Here is a tiny trained network, its code and every weight. The questions are about switching its units off for an input and a class, where a switched-off unit gives its printed mean instead of its output.

import numpy as np


def w(rows, s, z=0):
    codes = np.array(rows[::2]) - 128.0
    scale = np.full(codes.shape[1], s)
    scale[-1] = z or s
    return codes * scale


def norm(h):
    return h / np.sqrt((h * h).mean(-1, keepdims=True) + 1e-5)


def f(y):
    return y / 2 * (1 + np.tanh(0.7978845608 * (y + 0.044715 * y**3)))


def log_softmax(a):
    a = a - a.max(-1, keepdims=True)
    return a - np.log(np.exp(a).sum(-1, keepdims=True))


def net(x, mask):
    res = np.array(x, float).reshape(1, 7) / 4 @ E
    u = 0
    for l in range(4):
        y = f(norm(res) @ A[l][:, :-1].T + A[l][:, -1])
        res = res + np.where(mask[u : u + 4], y, B[l][:, -1]) @ B[l][:, :-1]
        u += 4
    return log_softmax(norm(res)[-1] @ U[:, :-1].T + U[:, -1])


A, B = {}, {}
E = w([
[126,139,103,132,138,138,132],'x0',
[195,146,168,142,47,222,43],'x1',
[133,121,133,127,124,124,127],'x2',
[102,150,148,182,83,110,166],'x3',
[166,137,96,3,31,55,97],'x4',
[107,127,156,107,136,108,61],'x5',
[124,99,188,127,96,109,118],'x6',
],0.0075)
A[0] = w([
[135,189,135,206,66,135,139,45],'0.n1',
[48,131,106,153,185,2,204,51],'0.n2',
[121,196,154,142,135,135,152,40],'0.n3',
[201,120,35,102,236,130,65,252],'0.n4',
],0.0059,0.0032)
B[0] = w([
[38,144,107,71,100,157,107,140],'0.n1',
[93,33,146,150,53,181,63,244],'0.n2',
[84,152,26,96,110,112,16,107],'0.n3',
[126,119,254,55,82,157,207,252],'0.n4',
],0.0077,0.0039)
A[1] = w([
[126,101,159,195,254,172,158,14],'1.n1',
[153,108,113,70,79,108,109,113],'1.n2',
[135,66,194,169,79,76,99,248],'1.n3',
[40,100,110,189,110,155,127,204],'1.n4',
],0.0081,0.0014)
B[1] = w([
[232,248,158,147,194,3,40,238],'1.n1',
[234,138,94,242,218,174,148,214],'1.n2',
[139,228,113,92,207,200,231,254],'1.n3',
[149,160,114,71,33,109,162,226],'1.n4',
],0.0055,0.005)
A[2] = w([
[88,152,116,171,207,165,99,4],'2.n1',
[190,136,80,1,70,85,158,81],'2.n2',
[141,120,64,49,67,95,94,67],'2.n3',
[25,7,62,103,226,35,183,137],'2.n4',
],0.0064,0.0039)
B[2] = w([
[179,187,211,235,202,63,108,109],'2.n1',
[102,177,163,197,185,19,173,252],'2.n2',
[179,171,104,188,117,105,28,147],'2.n3',
[166,85,102,156,120,255,55,212],'2.n4',
],0.0095,0.0036)
A[3] = w([
[2,88,77,107,205,89,112,47],'3.n1',
[172,210,173,100,197,51,171,141],'3.n2',
[187,116,150,26,177,183,128,252],'3.n3',
[51,233,50,228,53,82,98,20],'3.n4',
],0.0065,0.0029)
B[3] = w([
[196,13,107,246,81,193,91,116],'3.n1',
[16,197,158,149,225,121,199,254],'3.n2',
[3,125,31,100,67,195,172,237],'3.n3',
[38,254,131,89,159,169,233,169],'3.n4',
],0.0059,0.0062)
U = w([
[33,151,137,35,109,149,169,214],'0',
[81,142,126,67,145,163,183,189],'1',
[212,181,161,206,185,11,90,6],'2',
[214,3,57,152,30,239,25,27],'3',
],0.0065,0.0016)

Each question gives the input, the list of numbers given to net, and the class t.
The units are the neurons (one row each of A and B). Each row of codes is followed by its name. A weight is (code - 128) times the scale printed after its matrix; where a second scale follows, it is the last column's (A, B and U).
mask holds one flag per neuron, layer by layer. A switched-off neuron (its flag False) gives its mean, the last column of its row in B, instead of its output. The means were averaged over made-up inputs and are rounded, as every weight is.
A unit's drop is (log p(t) with every unit on - log p(t) with that unit switched off) / (log p(t) with every unit on - log p(t) with every unit switched off).
The circuit of an input: a set's keep is (log p(t) with only the set's units on - log p(t) with every unit switched off) / (log p(t) with every unit on - log p(t) with every unit switched off). Starting from the 12 units with the biggest drops (on a tie, the unit counted first), units are removed one at a time, each time the one whose removal leaves the highest keep (on an exact tie, the one counted first), for as long as the keep stays at least 0.8.
circuit, biggest first: the units of the circuit, biggest drop first
k most important neurons: the k neurons with the biggest drops, biggest first
k most important neurons of layer l: the k neurons of layer l with the biggest drops, biggest first
drop when u is switched off: that unit's drop, to one decimal
input [4,-5,6,4,-3,-6,3], class 3: circuit, biggest first : (0.n2, 3.n2, 2.n4)
input [4,1,-3,-1,6,-8,-4], class 2: circuit, biggest first : (2.n2)
input [-2,-6,-4,-4,8,-6,-8], class 2: 3 most important neurons : (2.n2, 1.n3, 2.n3)
input [1,-4,-4,1,8,6,7], class 2: 2 most important neurons of layer 2 : (2.n2, 2.n3)
input [6,2,-2,-7,-8,-3,-2], class 2: 2 most important neurons of layer 1 : (1.n1, 1.n3)
input [3,-6,3,4,4,8,1], class 3: 2 most important neurons : (2.n4, 1.n1)
input [-4,5,-8,-7,-8,-7,1], class 2: 2 most important neurons : (1.n1, 0.n2)
input [-2,-6,1,3,3,6,-6], class 3: 3 most important neurons : (1.n1, 2.n4, 3.n2)
input [4,5,5,1,-4,-2,1], class 3: 4 most important neurons : (2.n2, 3.n2, 1.n3, 0.n1)
input [3,-6,8,0,-7,-8,4], class 2: 3 most important neurons : (1.n1, 3.n3, 0.n4)
input [2,-7,4,3,-3,-3,0], class 3: 2 most important neurons : (0.n2, 2.n4)
input [-2,-1,-4,-1,4,1,-3], class 2: 2 most important neurons of layer 3 : (3.n3, 3.n4)
input [-5,4,-3,6,7,2,-1], class 2: 2 most important neurons of layer 2 : (2.n3, 2.n2)
input [-4,-6,5,-5,-4,8,-3], class 3: most important neuron of layer 2 : (2.n4)
input [-2,-8,8,3,1,1,6], class 3: drop when 0.n4 is switched off : 0.1
input [1,-5,-1,0,8,-4,6], class 2: drop when 2.n2 is switched off : 0.8
input [-4,-1,-5,5,6,-4,-8], class 2: drop when 1.n1 is switched off : -0.1
input [-7,-3,-6,2,-8,-8,0], class 2: drop when 3.n3 is switched off : 0.3
